Below are the code and all the weights of a small trained network. Each question names an input and a class and asks about switching units off, where a switched-off unit gives its printed mean instead of its output.

import numpy as np


def w(rows, s, z=0):
    codes = np.array(rows[::2]) - 128.0
    scale = np.full(codes.shape[1], s)
    scale[-1] = z or s
    return codes * scale


def norm(h):
    return h / np.sqrt((h * h).mean(-1, keepdims=True) + 1e-5)


def f(y):
    return y / 2 * (1 + np.tanh(0.7978845608 * (y + 0.044715 * y**3)))


def log_softmax(a):
    a = a - a.max(-1, keepdims=True)
    return a - np.log(np.exp(a).sum(-1, keepdims=True))


def net(x, mask):
    res = np.array(x, float).reshape(1, 8) / 4 @ E
    u = 0
    for l in range(4):
        y = f(norm(res) @ A[l][:, :-1].T + A[l][:, -1])
        res = res + np.where(mask[u : u + 5], y, B[l][:, -1]) @ B[l][:, :-1]
        u += 5
    return log_softmax(norm(res)[-1] @ U[:, :-1].T + U[:, -1])


A, B = {}, {}
E = w([
[129,130,127,128,129,127],'x0',
[130,129,127,126,128,128],'x1',
[131,128,125,127,129,126],'x2',
[128,128,128,129,128,128],'x3',
[79,171,119,125,227,194],'x4',
[129,91,55,140,93,230],'x5',
[129,129,127,128,127,128],'x6',
[144,218,66,254,106,114],'x7',
],0.0044)
A[0] = w([
[152,91,100,122,51,197,99],'0.n0',
[177,157,91,85,131,120,88],'0.n1',
[156,31,167,82,24,92,78],'0.n2',
[160,137,89,138,1,70,3],'0.n3',
[166,64,108,72,104,229,33],'0.n4',
],0.0078,0.0022)
B[0] = w([
[106,103,69,111,31,151,204],'0.n0',
[121,114,139,113,137,120,118],'0.n1',
[151,213,1,83,114,80,255],'0.n2',
[108,58,237,197,195,163,225],'0.n3',
[5,107,139,179,182,110,224],'0.n4',
],0.0075,0.004)
A[1] = w([
[155,164,135,126,130,75,65],'1.n0',
[206,85,106,150,83,255,73],'1.n1',
[179,50,212,206,46,125,82],'1.n2',
[161,96,217,42,176,138,2],'1.n3',
[198,94,180,100,77,93,60],'1.n4',
],0.0093,0.0019)
B[1] = w([
[130,153,148,120,158,189,169],'1.n0',
[134,171,72,120,109,249,200],'1.n1',
[116,39,175,181,35,109,255],'1.n2',
[2,195,31,167,153,50,192],'1.n3',
[197,48,117,40,180,141,139],'1.n4',
],0.0076,0.0035)
A[2] = w([
[174,48,130,100,100,170,45],'2.n0',
[62,8,219,102,158,197,61],'2.n1',
[155,57,254,167,141,65,38],'2.n2',
[97,73,182,138,128,38,144],'2.n3',
[214,160,134,40,137,45,10],'2.n4',
],0.0094,0.0012)
B[2] = w([
[58,181,189,141,109,120,153],'2.n0',
[142,75,185,37,191,197,247],'2.n1',
[191,71,90,202,221,47,252],'2.n2',
[143,145,45,243,154,134,216],'2.n3',
[145,158,91,166,120,251,212],'2.n4',
],0.011,0.0036)
A[3] = w([
[146,159,89,146,106,211,108],'3.n0',
[152,86,230,159,7,167,2],'3.n1',
[190,210,231,151,115,105,84],'3.n2',
[138,151,114,157,55,93,110],'3.n3',
[104,66,97,93,21,81,107],'3.n4',
],0.012,0.0022)
B[3] = w([
[196,157,114,101,123,118,253],'3.n0',
[114,151,201,209,72,212,178],'3.n1',
[154,159,250,86,128,67,144],'3.n2',
[78,72,116,105,193,154,143],'3.n3',
[156,82,162,109,63,61,179],'3.n4',
],0.016,0.0059)
U = w([
[227,214,45,91,118,180,251],'0',
[100,53,89,65,32,27,102],'1',
[179,67,127,243,200,66,127],'2',
[138,93,199,195,38,231,90],'3',
[2,205,68,132,196,69,74],'4',
[59,60,147,49,195,231,88],'5',
[159,203,247,99,153,43,105],'6',
],0.0098,0.002)

Each question gives the input, the list of numbers given to net, and the class t.
The units are the neurons (one row each of A and B). Each row of codes is followed by its name. A weight is (code - 128) times the scale printed after its matrix; where a second scale follows, it is the last column's (A, B and U).
mask holds one flag per neuron, layer by layer. A switched-off neuron (its flag False) gives its mean, the last column of its row in B, instead of its output. The means were averaged over made-up inputs and are rounded, as every weight is.
A unit's drop is (log p(t) with every unit on - log p(t) with that unit switched off) / (log p(t) with every unit on - log p(t) with every unit switched off).
The circuit of an input: a set's keep is (log p(t) with only the set's units on - log p(t) with every unit switched off) / (log p(t) with every unit on - log p(t) with every unit switched off). Starting from the 12 units with the biggest drops (on a tie, the unit counted first), units are removed one at a time, each time the one whose removal leaves the highest keep (on an exact tie, the one counted first), for as long as the keep stays at least 0.8.
circuit, biggest first: the units of the circuit, biggest drop first
unit that matters most: the unit with the biggest drop
k most important neurons: the k neurons with the biggest drops, biggest first
k most important neurons of layer l: the k neurons of layer l with the biggest drops, biggest first
drop of u: that unit's drop, to one decimal
input [-7,-8,8,8,-8,2,-1,4], class 3: 4 most important neurons : [0.n3; 0.n4; 1.n1; 3.n1]
input [-4,-7,-3,2,-7,8,-5,-5], class 1: circuit, biggest first : [0.n2; 3.n4]
input [-7,6,7,-2,-6,-4,3,-1], class 0: circuit, biggest first : [0.n2]
input [2,2,4,-3,2,8,5,-2], class 5: circuit, biggest first : [0.n4; 2.n1]
input [1,7,-7,-6,-1,7,1,-4], class 1: circuit, biggest first : [0.n0; 3.n4]
input [5,7,-7,3,0,2,6,3], class 3: 2 most important neurons : [0.n2; 1.n2]
input [4,8,1,6,5,1,0,1], class 0: 4 most important neurons : [0.n4; 1.n2; 2.n2; 0.n3]
input [-5,-1,-6,0,-4,-1,-4,-4], class 0: 2 most important neurons : [2.n4; 0.n2]
input [-4,-1,-5,-6,-3,7,1,-8], class 1: 2 most important neurons : [0.n2; 3.n4]
input [-4,1,6,-3,6,-1,-6,8], class 6: 2 most important neurons : [0.n0; 3.n2]
input [5,1,3,1,2,-7,-8,5], class 6: 2 most important neurons : [0.n3; 1.n2]
input [4,-6,-7,-1,3,8,7,-1], class 5: 4 most important neurons : [0.n4; 0.n2; 2.n1; 1.n2]
input [1,0,-1,8,-6,2,-5,-4], class 1: 2 most important neurons : [0.n2; 0.n4]
input [0,0,1,2,5,-4,5,1], class 6: 3 most important neurons : [1.n2; 0.n3; 0.n2]
input [-7,-5,3,6,7,-6,-2,2], class 6: unit that matters most : 3.n2
input [-8,-1,-5,0,-5,6,-3,0], class 1: 3 most important neurons of layer 0 : [0.n2; 0.n0; 0.n4]
input [6,4,-6,-3,-6,1,0,2], class 3: 2 most important neurons of layer 2 : [2.n0; 2.n1]
input [-5,6,8,-2,1,-8,8,8], class 6: 2 most important neurons of layer 0 : [0.n3; 0.n4]
input [5,-7,-7,-8,7,-7,-6,-6], class 4: drop of 1.n3 : 1.0
input [2,-7,6,-5,-4,4,-3,7], class 3: drop of 1.n1 : 0.2
